Here is a tiny trained network, its code and every weight. The questions are about switching its units off for an input and a class, where a switched-off unit gives its printed mean instead of its output.

import numpy as np


def w(rows, s, z=0):
    codes = np.array(rows[::2]) - 128.0
    scale = np.full(codes.shape[1], s)
    scale[-1] = z or s
    return codes * scale


def norm(h):
    return h / np.sqrt((h * h).mean(-1, keepdims=True) + 1e-5)


def f(y):
    return y / 2 * (1 + np.tanh(0.7978845608 * (y + 0.044715 * y**3)))


def log_softmax(a):
    a = a - a.max(-1, keepdims=True)
    return a - np.log(np.exp(a).sum(-1, keepdims=True))


def net(x, mask):
    res = np.array(x, float).reshape(1, 2) / 4 @ E
    u = 0
    for l in range(2):
        y = f(norm(res) @ A[l][:, :-1].T + A[l][:, -1])
        res = res + np.where(mask[u : u + 12], y, B[l][:, -1]) @ B[l][:, :-1]
        u += 12
    return log_softmax(norm(res)[-1] @ U[:, :-1].T + U[:, -1])


A, B = {}, {}
E = w([
[50,118,222,131],'x0',
[176,252,173,151],'x1',
],0.0034)
A[0] = w([
[184,70,89,72,156],'0.n0',
[119,175,114,61,50],'0.n1',
[163,174,62,129,50],'0.n2',
[174,118,172,177,23],'0.n3',
[53,132,173,124,107],'0.n4',
[134,153,135,86,30],'0.n5',
[116,213,124,153,6],'0.n6',
[134,223,122,219,72],'0.n7',
[108,254,105,221,47],'0.n8',
[67,105,87,33,140],'0.n9',
[136,155,115,45,36],'0.n10',
[192,158,57,103,125],'0.n11',
],0.0046,0.0024)
B[0] = w([
[115,185,234,83,245],'0.n0',
[216,42,168,110,74],'0.n1',
[111,134,80,171,150],'0.n2',
[196,43,144,154,58],'0.n3',
[88,171,114,202,170],'0.n4',
[182,20,114,146,56],'0.n5',
[212,123,128,73,114],'0.n6',
[166,120,153,16,228],'0.n7',
[144,191,152,6,241],'0.n8',
[214,252,144,78,201],'0.n9',
[186,42,189,188,60],'0.n10',
[36,133,167,172,254],'0.n11',
],0.0032,0.0012)
A[1] = w([
[119,75,223,188,4],'1.n0',
[84,52,146,123,117],'1.n1',
[73,56,85,156,199],'1.n2',
[221,71,114,107,159],'1.n3',
[115,31,97,75,87],'1.n4',
[215,130,2,226,191],'1.n5',
[125,25,97,74,47],'1.n6',
[126,138,130,177,72],'1.n7',
[126,75,235,91,23],'1.n8',
[165,107,106,48,145],'1.n9',
[99,182,159,103,204],'1.n10',
[184,194,164,244,158],'1.n11',
],0.0063,0.0017)
B[1] = w([
[119,218,149,202,116],'1.n0',
[190,160,198,117,165],'1.n1',
[196,107,101,104,215],'1.n2',
[61,65,149,130,128],'1.n3',
[192,150,118,71,173],'1.n4',
[27,138,234,236,227],'1.n5',
[212,254,153,72,161],'1.n6',
[153,150,139,100,104],'1.n7',
[112,150,81,210,133],'1.n8',
[100,108,151,201,174],'1.n9',
[161,63,75,170,253],'1.n10',
[176,78,150,35,189],'1.n11',
],0.005,0.0026)
U = w([
[245,169,176,28,180],'0',
[44,142,202,247,179],'1',
[106,25,27,135,171],'2',
[90,133,98,114,3],'3',
],0.012,0.0073)

Each question gives the input, the list of numbers given to net, and the class t.
The units are the neurons (one row each of A and B). Each row of codes is followed by its name. A weight is (code - 128) times the scale printed after its matrix; where a second scale follows, it is the last column's (A, B and U).
mask holds one flag per neuron, layer by layer. A switched-off neuron (its flag False) gives its mean, the last column of its row in B, instead of its output. The means were averaged over made-up inputs and are rounded, as every weight is.
A unit's drop is (log p(t) with every unit on - log p(t) with that unit switched off) / (log p(t) with every unit on - log p(t) with every unit switched off).
The circuit of an input: a set's keep is (log p(t) with only the set's units on - log p(t) with every unit switched off) / (log p(t) with every unit on - log p(t) with every unit switched off). Starting from the 12 units with the biggest drops (on a tie, the unit counted first), units are removed one at a time, each time the one whose removal leaves the highest keep (on an exact tie, the one counted first), for as long as the keep stays at least 0.8.
circuit, biggest first: the units of the circuit, biggest drop first
most important unit: the unit with the biggest drop
k most important neurons: the k neurons with the biggest drops, biggest first
k most important neurons of layer l: the k neurons of layer l with the biggest drops, biggest first
drop when u is switched off: that unit's drop, to one decimal
input [5,-5], class 0: most important unit	1.n1
input [-4,-3], class 1: 4 most important neurons	0.n7, 0.n9, 1.n5, 0.n8
input [3,1], class 2: 3 most important neurons of layer 0	0.n0, 0.n11, 0.n4
input [2,3], class 2: 2 most important neurons of layer 0	0.n9, 0.n0
input [-4,-1], class 1: 2 most important neurons	1.n5, 0.n8
input [0,1], class 2: 2 most important neurons	1.n5, 1.n9
input [5,5], class 0: 3 most important neurons	1.n5, 1.n11, 0.n11
input [2,-3], class 2: 2 most important neurons of layer 0	0.n9, 0.n4
input [4,4], class 0: 3 most important neurons of layer 0	0.n11, 0.n0, 0.n4
input [-4,3], class 1: 4 most important neurons of layer 1	1.n2, 1.n5, 1.n4, 1.n6
input [-2,3], class 2: 4 most important neurons of layer 1	1.n6, 1.n5, 1.n1, 1.n4
input [-3,-1], class 2: 2 most important neurons	0.n0, 0.n11
input [0,3], class 2: 2 most important neurons of layer 0	0.n9, 0.n0
input [5,6], class 0: circuit, biggest first	1.n5
input [4,5], class 0: 2 most important neurons	1.n5, 1.n11
input [4,-4], class 0: 2 most important neurons of layer 0	0.n11, 0.n0
input [3,3], class 2: 4 most important neurons of layer 0	0.n0, 0.n9, 0.n11, 0.n7
input [-5,-4], class 1: 2 most important neurons	1.n5, 0.n7
input [-6,4], class 1: drop when 1.n5 is switched off	1.7
input [2,-1], class 2: drop when 1.n5 is switched off	0.4
input [-5,-6], class 0: drop when 1.n6 is switched off	0.7
input [-7,-5], class 1: drop when 1.n5 is switched off	1.1
